What can hang from each mark
M: G H
S: C
Q: N W
G: M P S W
E: M S W
C: M N S
W: H Q Z
D: Z
H: W
N: C Q V
F: E N Q S
P: Q W
V: F S Z
Z: C D V

Known rows, with every way that one mark hangs from another
[C [M G H] N S]: [ -30  404  -20 -143 -247 -211 -163   55 -124   89   96   90  -41   47
   -1 -244  -65 -215  -24   10 -126   20  160 -236  115  -81  -71   93
   23   -2   20    4   91   68   88 -199   -5  -19    1   22   18 -325
  -65  -28   45 -100   -4  132   55  -56   -2 -117   28]
[W [Q [N V]]]: [   9 -122  -17  -23    6  116   14  -53   -9  -96  -32   34   62  156
  -50   88 -139   84  -16   12   35  -66  -71   39  -21  -38   -1  141
   48  -62    0  -51  -39    5  -30  -29   -4   15 -144   74   63  138
  221  -22  -24   66   -2    8   21  -29  -74  137   29]
[G [P [Q N]] S]: [-159 -317  -19  242 -127 -385   18  -79  -63  -85 -182  -40  -86  200
  -41   66  142  138   20  -24   37   12 -190  -48 -140   89   65   66
  -64  -89 -130  -77   35  175 -143  -37   20  -71   -1  242   53   83
  393   30  -52   71  -49 -119   67  -14 -143  124   95]
[G M [W [Q [N V]]]]: [  33  -41  -48   71  -62 -154   40  -72   82 -130  -22  -72  283  102
 -173   91  -96   73   -2   15   50  -26 -133   20 -104   45   37  208
  -98 -130  -79 -191  -11  -80  -88  -13  -25  -41 -137   16  149  184
  476  -41  -74  169   62   14 -107  -94    3  133   94]
[D [Z [V S]]]: [   4 -548   43   96   70 -105   69  -16   97  -28    1    4  115 -119
  -92  142  -41   37   14  -85   42    8   78   69  -13   24  -12   10
  -65  -72  -47   -9  -93  152   45 -193  -29   56 -164 -124 -124  224
 -164  -43   25    1   60  -99    4   38  107  -14 -101]
[C [M H] [N [Q W] V] S]: [ -41  403  -65 -180 -272  123  -21  100 -187   82  107   88   52  -49
   69 -201 -124 -223  -45   35  -75  -42   86 -194  101 -146 -132   -2
  -37  -22   29  -85   51 -212   -5   90   60   17 -198  -59   36  -71
 -182  -42  -32   24  -25  114  191 -111   90 -163  -34]
[V [F N] S [Z D]]: [  88 -146   71  160  331  -40    5   38  182   18  -25    1  -78  -56
 -109  171  152  144  -18  -18   52   33  193  177   74  360   95  -42
  -32 -103 -150  202   65  199  123 -194   37   75  233  -98   11   94
  -35  -25   73 -160  -27 -105  -15   56  154  -85   62]
[N [C [M H]] Q [V Z]]: [  37  313   73  -92    4  135   10   82 -206   43   44 -108  193 -168
   44 -140  -60   -6  -39  -54 -127  -97   88  -25   81  -59 -141   91
  -44  -96   30 -144  -79  -62   68  265    9   -6 -125 -171   29 -112
 -534 -102 -113  -75   19 -207  257   49  158 -188  150]
[P [W H [Z V]]]: [   5 -190  172   22   21   41   -7  -97  184 -108  -25   76 -144 -129
   47    5 -133 -133    2  -89  147  -64  -26   46  -73 -133   50  106
   86   52  -20  -87  -48   27   -2   63  -77  -69  -23   85 -107  -69
  238   54  -97 -103   50  102 -174  -36  -30  215  -87]
[H [W [Q N]]]: [ -54 -144   14   49   13  -43   -2  -43 -122  -37  -25   16   24  205
  -82   40   17  111  -40   19  113  -20 -168   86   -9   43   57   26
  -12   47   11  -31   -6  -64 -112  -35   36  -33  -41  179  227  136
  369   37   57  138  -28   92 -111  -63 -189  101  -61]
[H [W Q [Z [V [F E S]]]]]: [  63 -177  280   86  209   -9   36  -36  -27  -73   28  193   72  109
  -92  -30   20  130   25  -53   13   69  -49  121 -180   90  -17 -325
   74  198  156  130  -90  -33  -24   26 -100   39  155   91  -15  161
  537  105   72   44   63  270 -278 -201   83  164  -88]
[W H Q [Z D [V F]]]: [ 120 -159  197   61  193  251  -14  -84  195 -145    3  163   81   46
   11  104 -164  117  -49   40  114   23   65  101  -69  -30   75  -46
   96  -54   65   12  -24  -42   26   97  -62   23  208  -62 -239   26
  292   64 -149    1   46   78 -218  -93   17  197  -32]
[H [W [Z D [V F S]]]]: [  -3  -64  162  102  237  -15   15   21  101   -2  -44   58  108  -96
   40   56   -6  131  -61   54   60   83   89  213    0  228  119 -200
  -56    1  -78   50  -44   34   89   36  -23   99  164 -140   29  274
 -136   46  -23   25   75  -20 -240  -49  127  -86 -147]
[Z [C M S] D [V F]]: [ -37 -111  -69  125   46  103    8   75  113   82   16  211  175 -121
  125  -10 -102  -95  -55  105  -77   30  373   39  112   63   30 -171
   11 -120   71   79  -36  -81  -19 -104  -37   58   87 -239    5  104
 -352   48 -109 -180  -36 -157   92  120  182  -78  -97]
[W H [Q N] [Z D]]: [  95  -33   93  -40   49  366  -44 -108  168 -160   23  104 -142  134
   23  140  -65   66  -44   27  135  -37 -100   35  -30 -145  182   53
  118 -226   -4  -59   76 -107  -76  105  -32  -20  181  104 -173  -47
  456   77  -64  144  -60  184 -173 -109 -223  268  -18]
[V F [S [C N]] Z]: [   9  335 -253   53  221  -81    2  -26  126  123  -16 -195 -221   10
  -25  248   44  138   48   16   15   63   32  -20  121  299  -41  -11
   19  242  -35   65   69  124  233   -7  144   59  200  -35   40   15
 -470  -25  145 -259   60  -23  -68  126  143  -62   76]
[N [C M] Q [V S Z]]: [  19  185  -22 -140  100  157   72   70  -39   13  -22 -200   71 -229
   48  -36  -55   82   26  -78 -121 -123   68   13   76  126 -120  134
  -89 -101    9  -81  -88  -72  170  217   51   61 -102 -221  141   68
 -909  -67  -25 -124   34 -132  171  114  248 -197  111]
[V S [Z D]]: [  21 -299   -8   91  250   27  -17    3   81   11    2  -34  -52 -131
  -96  129   71  106  -14  -38   48  -23  137  135  115  175   89   88
  -49  -94  -91  105    3  103   42 -117    5   36  145  -71   81  154
 -253  -30   12  -70   20  -66   -1  151   95  -33   39]
[W H Q [Z D]]: [  99 -289  197  -64   91  323  -40 -107  166 -153   30  110 -133   56
  -60  103  -84   25  -10    8  125  -29   -9   75  -27 -135  111  124
  100 -119   52   22   24  -42  -87   63  -68  -35  178   92 -200  -76
  467   29  -94  114   32  179 -150  -32 -157  260    7]
[D [Z [V [F Q [S [C N]]]]]]: [  54  107  -19  133  -17   15   96    3  204  115   35  158  -64    2
  -23  117  129  -58   65    5  -48  153   93  -75  -28  -17  -53 -341
   94   72   44   67    2  138   90 -240  -28   65 -116  -86 -298   13
  208   52  161  -28  -16   43   11  -16   87  156 -102]
[S [C [M [G [P W]]] [N Q]]]: [-123  510 -190  -49 -234 -303  -80   26   57  112  -74 -144 -164   62
   89 -101   42 -117   40   61 -105   19 -143 -102   73 -178   41  -80
   -9   97  -75  -88  -20  109  158   92   43  -39   79  -10   73 -339
 -167    5   30 -115  -17  -32  136   13    9  -20   85]
[N [C M] Q]: [ -70  -21   22  -46 -107   85   81   33 -130   35   13 -154   67 -168
   46 -174   21  -31   16  -73  -70 -100   79   35   53  -66  -73   97
  -50  -72   40  -24  -52  -60  -74  136   -4  -55 -201  -97   99  -57
 -238  -59  -20  -26  -27 -158  247  109   -7 -117   14]
[F [Q N W] [S [C [M H]]]]: [  71  137 -193    7  -85   -5   14   47 -103  123  146  168   -9   38
  119 -128  241 -122  -13  -11  -62   85 -232 -140  -33 -135   10 -296
  120 -110  -80  112  140  -36  -84  -75  -12  -39  -17  234   38  -69
  424   46  145  183 -252   68    9 -117 -186   11  -33]
[M [G [P [Q [N V]]] W] H]: [ -22  -30  150  121 -133 -422  -95  -11 -145  -34  -83  -40  371  259
  -69 -128  -48   -3  -20   69  -72   61 -158    8 -133  -41   59   70
 -114 -123 -145 -136  -40  234   14   20    7  -70   -5  105    7 -116
  401  -50 -138  177    9 -177   39 -180  -33  -48  164]
[V [F E Q [S C]]]: [ 100 -306   -2  106  151  -27   97    2   74  104   25  113  -56   39
 -105    9  204  -37  140  -30  -75   95  -10   70 -109  110  -65 -253
  208   97   86  320  -33  210  -35 -227 -108    7   -5   84  -77   38
  544    6  184  -32  -70   25  -10   16  -10  113   30]
[C M [N Q] S]: [-125  223  -87 -107 -256   73   16   50   -1   73   52   10 -206  -73
   18 -112  -65 -178   29  -23  -69  -79  211 -163  140  -32  -91   94
    3   27   68    3   25 -139  -44  -34   40  -29 -165  -71  121 -140
 -179    2   67 -122  -17  134  162   47   61  -24  -47]
[E S [W H Q [Z V]]]: [ 106 -101  264  -47   92  234  -47  -43   48 -210  -23  125 -189   54
   71  -51  -75   25   13  -22  126  -21 -104  -22 -222  -64    7   14
  105  350  139   -6  -41 -246 -104   60 -138   -4  -30   62 -236  -76
  263  101  -97  145   49  265 -455 -156  -70  113 -134]
[W H [Q N] Z]: [  81  -79   77  -77   28  227  -25 -135  116 -175   26   33 -198  182
   -1  143 -107   65   -1  -32  122  -63 -183  -30  -75 -118   84  147
  125  -95   23  -47   63  -73  -55  124    0  -54   82  201 -108  -66
  445   59   -9   89  -35  212 -232 -135 -238  261   -4]
[Z [C M N] [V S]]: [ -61   40 -126   36  -48  -69   -1   30  160   56   40  -47   -4  -77
  110   34  -42   15  -25   -2  -48  -31  203  -49  102   67   53  -65
  -37  -36   57  -16   19  -76   60  -57   18   40   48 -124   84    2
 -518   39   34 -120  -30  -24   14  117  137 -102  -74]
[H [W [Q [N [V [Z D]]]]]]: [  39  158   38   17  157  170  -43   13  -58  -37  -50  104   73  134
  -70  162  -14  178  -97   88   89   -8  -71  115   70   36   99  -43
  -48  -95   -2  -98  -40 -108   -9   29   32   64  117   14  174  201
   10   40  -25  107    7   61  -45  -22  -23  123   18]
[V F [S C] Z]: [  39  -80 -219   81  344  -97   33  -24   80   86  -34 -161  -85  -45
  -47  241   30  150   58   -7   12   55  -11   78   61  306  -62   25
   27  209  -62  142   -9  186  185   -2  103   43  170  -26   73  126
 -411  -53   90 -227   58 -147  -77  144  128  -68   95]
[C [M G] [N Q] S]: [ -81  347  -61 -169 -245  -62  -75   78  -77   60   36    9  -85  -23
   15 -220  -75 -176   20   11 -125  -33  175 -178  103 -116  -66   90
  -27   21   51   46   16  -32   55  -77   32  -11  -98 -100   88 -221
 -231    9   69  -92   -6  121  141  -22   13  -63   -4]
[E [M G [H [W [Z C]]]] S]: [  43  122  251 -128    4  -30 -201   95 -289  -29   68  -25   75  140
  101 -141   98  -29  -40   88  -88   93  -95  -64 -140 -106  154 -155
    0  225  -38   49   -6  -89 -166   49  -87  -36  137  -44 -206 -230
   51   87  -40  180   55   38 -264 -192 -242 -208  -52]
[Q [N [C M S] V] W]: [ -29  348 -119 -168 -203  185   44   46 -144   25    9   65   33  -91
  153 -115  -73 -123  -30   -1  -70  -68  -63  -95   43 -116 -106   28
  -53 -209   11 -119   81 -241    4   48   48   48 -233   31  144  148
 -396  -23   13   50  -80   46  153  -16  -22 -128  -80]
[C [M G] N]: [ -28  295  -48 -109 -174 -294 -101    8  -77   56   49  -61 -117   63
  -17 -113   15  -37   -3  -10  -63   20   87 -156  113  -81   16   90
  -47    2    0   76   64  176   43 -205   -1  -25   48   68   97 -229
   17  -18  113 -107    2   63   56   24  -83  -33   23]
[Z [C M N] D [V S]]: [ -46   86 -112   71  -25   69  -21   57  213   72   37   25   55 -126
  131   31    2   15  -68   56  -35   -4  285   15  146   39  151 -161
  -43 -168   28  -30   32 -110   38  -75  -11   72  147 -223   21   21
 -507   58  -21  -67  -54  -54   72  144  153  -98  -90]
[N [C [M H]] Q [V S]]: [   5  115   37 -137  -39  135   54   78 -114   34   18 -151  296 -188
   82 -228  -82  -39   -3  -43 -141 -102   57   27   14   69 -119   99
  -25 -130  -27 -142  -80  -64  129  208   -2   38 -222 -216   17  -18
 -605 -105 -103   -2   10 -200  201   20  198 -304   88]
[V F S Z]: [  29 -205  -54  110  324 -169   26  -27   14   28   -4 -142  -58  -17
  -96  156   12  162   36  -56   26   -2   80   62   77  376  -21  109
  -41   84  -89  152   -3  221  145  -93   72   34  120  -22  124  181
 -304  -37   58 -257   56 -101 -105   80  165 -115   65]
[G [S C] [W H Q]]: [  59 -355 -176   43   65  -79   22 -155  124 -105  -23  -74  122   22
 -203   65   86   90   59  -15  153   43 -297  -24 -212   20  -77  203
   21  134   61  -21    3   48  -80  -19  -24  -92  258  231  -71  -16
  485    1  -62  181   62   50 -196   50  -98  272  147]
[D [Z [C S] V]]: [ -39 -544   48  104  -31  116   40   20   99    1    8  178  104 -107
  -36  132 -119 -166    2    9  -16    4  244   45   19 -173  -28  -31
  -24  -83  101  -14  -97  -27  -81 -146  -35   28 -200 -170 -207  168
 -180   -5  -57    1   45 -103  119   88   49   63 -144]
[S [C M [N [Q W]]]]: [ -63  309 -279  -89 -169   36   35   40  -98  127   67 -119 -132  -49
   84   -8   70  -50   -1   29   12   23  -95 -101  102 -195  -39 -116
  -42  128   28   29   70 -128  -77  143  109  -36  -22   40   88  -96
  -65  -19  108   40  -69   23  192   39 -113  -32  -40]
[E [W [Z [V F]]]]: [  16    0  180  100  148 -132   19    6   22  -57  -36   23 -103  -14
   57   19  -40   37  -19    2   51   66   68  112  -29   69   31  -76
   30  190   28   82  -49  131   29   40  -82   25  -31  -44  -72   63
  210   20  -26  -27   47  -41 -258  -16   39  -46 -161]

Rows
[  61  673 -171  -88  -32  101  -97   59   39  153   64   37  -80  -56
   55  113    8  -24  -71   83  -64   59  123 -120  202  -87  -17  -92
   49  -24    5 -111   52    3  104   38   22   49  203  -78  -55 -241
 -327  -66   -4 -102   14  -50  172  121  105  -13  128] => [S [C [M H] [N [V [Z D]]]]]
[ -22 -117   84  -64  -36  232   99   37 -213  -16  -32  -99  249 -163
   22 -150  -37  -24   -9  -11    2  -80  -43  171  -40 -189  -86   74
 -116  -32   17  -36  -60 -134  -65  225   31    7 -335  -89    9  227
 -178  -95  -81  172   32 -168  251   26  -29 -129  -22] => [N C [Q W] V]
[  91  351  -11 -247 -128  221  -31  -40   90  -29   91   14 -236   50
  154  120  -96  -90  -19   65   30  -11  -39 -167   54 -236   73  -13
  -20 -125   90  -40  125 -161  -26  177   43    6  144  130 -129  -99
  -80   40   -6   18   -5  195  -82  -59 -119   53  -54] => [Q [W H [Z [C M [N V]]]]]
[ -47   24   36   27 -129 -727 -145   19 -237   15  -52   23  189  157
  -78 -206  212   93  -54   30  -86  102 -242  -96  -88    7    6  -28
 -129  -64 -113    7   11  240   38 -128  -65  -21  235  216  149  -72
  176  -37  -23  139   30  -94 -145 -103  -56 -164  125] => [C [M [G P S] [H W]]]
[  30  187   33 -147   -4  110  -52   53  -49  -43   -7  -84 -407   19
  136   68  142  -24   64   23   -7   83 -170  -74 -124  -54   48  -96
  137  449    5   72    4 -121 -171   37 -110  -20  -29   -8 -216 -233
  127   62   73  123   33  118 -302   18 -192  -66 -130] => [E M [S C] [W Z]]
[  30   91  113 -130 -123  152   96  102 -109   -6   -3  -34  108 -158
   54 -157   64  -51  -24  -41  -44  -71  -14   79  -28 -157  -87  -27
 -108 -161   -4   17   17 -132  -52  131   23   13 -240  -56   47   10
  -59  -84   14  131  -75 -104  302  -27  -19 -146   -1] => [F [N [C M] [Q W] V]]
[ -13  -13  158  -32 -101  137  104   57   17   15   25   30   -9 -194
   22 -256  212  -98   40 -137  -95  -76  127   89  -69  -37  -62  -65
   -9  -61   -7  102   26 -111  -64    5  -29  -44 -195  -12   23 -133
  132   -7  109   30  -88  -21  226   28   40  -34   14] => [F [N [C M] Q] S]
[ -39  -61  -15  129  118 -107   82  -17  -36   11 -144 -124   -9  139
    6   40  -95  -16   88  -24   50  -20  -77    6  -63  411   50  -65
   64    9  -85 -116  -86  258   91  -42   39   35  -60   -8   60  108
   78   67  -32 -311  -53  -20  115 -113  127   -4   41] => [P [Q [N [V [F E] S]]] W]
[ -90   53  -18    3 -124  180   33  -10  -35    7  -38   18  -26  -82
   45  -90  -25 -114    7  -41  -27  -87   61   51   17  -35  -55  134
   28 -103   10  -81   52 -150  -32  -19   18  -12 -265   -4   60   88
 -185  -23   22   23  -39  -19  108   69  -73  -35  -64] => [Q [N [C S]]]
[ -81  -14  -33   19 -116   34   34   10 -152   34   51  -98  -44  -16
  -31  -63   48  -27  -18  -10   83  -33   -3   21   59 -144   20   10
 -101   73  -11   50   57  -84 -129   61   80  -45 -154   29   53   71
  183  -20   51   96  -23   32  141  -22 -117  -37  -79] => [C [N [Q W]]]
[  37  -26  -19  -54   -8  167    2 -113  101 -120  -65   43  -25  145
   -6   46 -181  -63    9   -5  155 -112 -196   -9  -61  -16   40  199
  116  -34  -25 -201  -37  -31   43    2    2  -29  -91  142    5    0
  269   58 -100  -78  -19  124  -82  -84  -56  233   30] => [P [W H [Q [N V]]]]
[  -4   -5  -85  -62  -11 -109  -44    8 -164   88   51   26   77  121
  -39  -29   15    9  -32   50   13   63 -174  -26   30  -12  -84  -60
   64  192   79  -32  -31  -33  -54   52   15  -54  105  165  153 -160
  212  -36   21   82    0   33  -36   -1 -107   11   45] => [S [C [M [H [W Q]]]]]
[ -15 -359   -7  158  199 -183   61  -13   73    2  -36  -32  190  -77
  -20   32  -73  118    5  -38   25    7  123  137  -23  264  -34   11
  -15   93  -59  110  -64  139  114 -118    2   53  -58 -115   66  255
 -213  -28    0 -147   52 -160 -101   43  193 -120  -51] => [Z [V F S]]
[ -69 -126  -18    7 -161  151    7   -9   99   60   44   53 -192   21
  -66  164  -42 -211   37   37  -13    7  241  -86  128 -104   17   29
  -28  -73   90  -50   34   -5  -62 -181   36   15 -124  -75 -221   -1
  -99    1   42  -53   42   62  149   88  -29   56 -110] => [D [Z [C N S]]]
[-102   10    9 -103 -169  193   72   61  -88   43    7  -32   11 -212
   53 -219  -53 -163   37  -60 -114 -116  160  -18   61  -52 -150  130
  -14  -57   86  -32  -41 -179  -45   98    4  -35 -267 -135  104  -53
 -398  -42  -23  -51  -16  -43  239  104   61 -114  -19] => [N [C M S] Q]
[ -64 -228  -98   35 -121 -519  -86   15 -221  -53 -150  -78   47  214
  -18   27  209  144   33   55  -28  173 -424  -97 -221 -157   27  -91
  -72  132  -87   43   36  159  -98   14   36  -68  160  171  -78 -121
  288   40  -10  215   -5  -80   32  -21 -258    7  115] => [E [M [G [P [Q W]] [S C]]]]
[  30 -394 -137   97    4 -250    6 -169  207 -118  -80  -57   94  135
 -201  120  124  155   68   16   96   49 -384    1 -237  -11  -52  155
   -6   58   20  -40    5   44  -30   20  -31  -81  312  269  -58   -8
  472  -24  -79  239   76   15 -257   34  -46  233  191] => [G P [S C] [W H Q]]
[  31 -115   12  172  259  -30   -7   -8  -12   50    7   -8  -13  -30
  -87  141   55  119  -31   18   53   34  190  114  134  180   66    6
  -38  -27  -66  142    2  189    3 -109   14   14  180  -64   29  120
    6  -27  -20 -189   31 -160   35  116   75  -10   47] => [V F [Z D]]
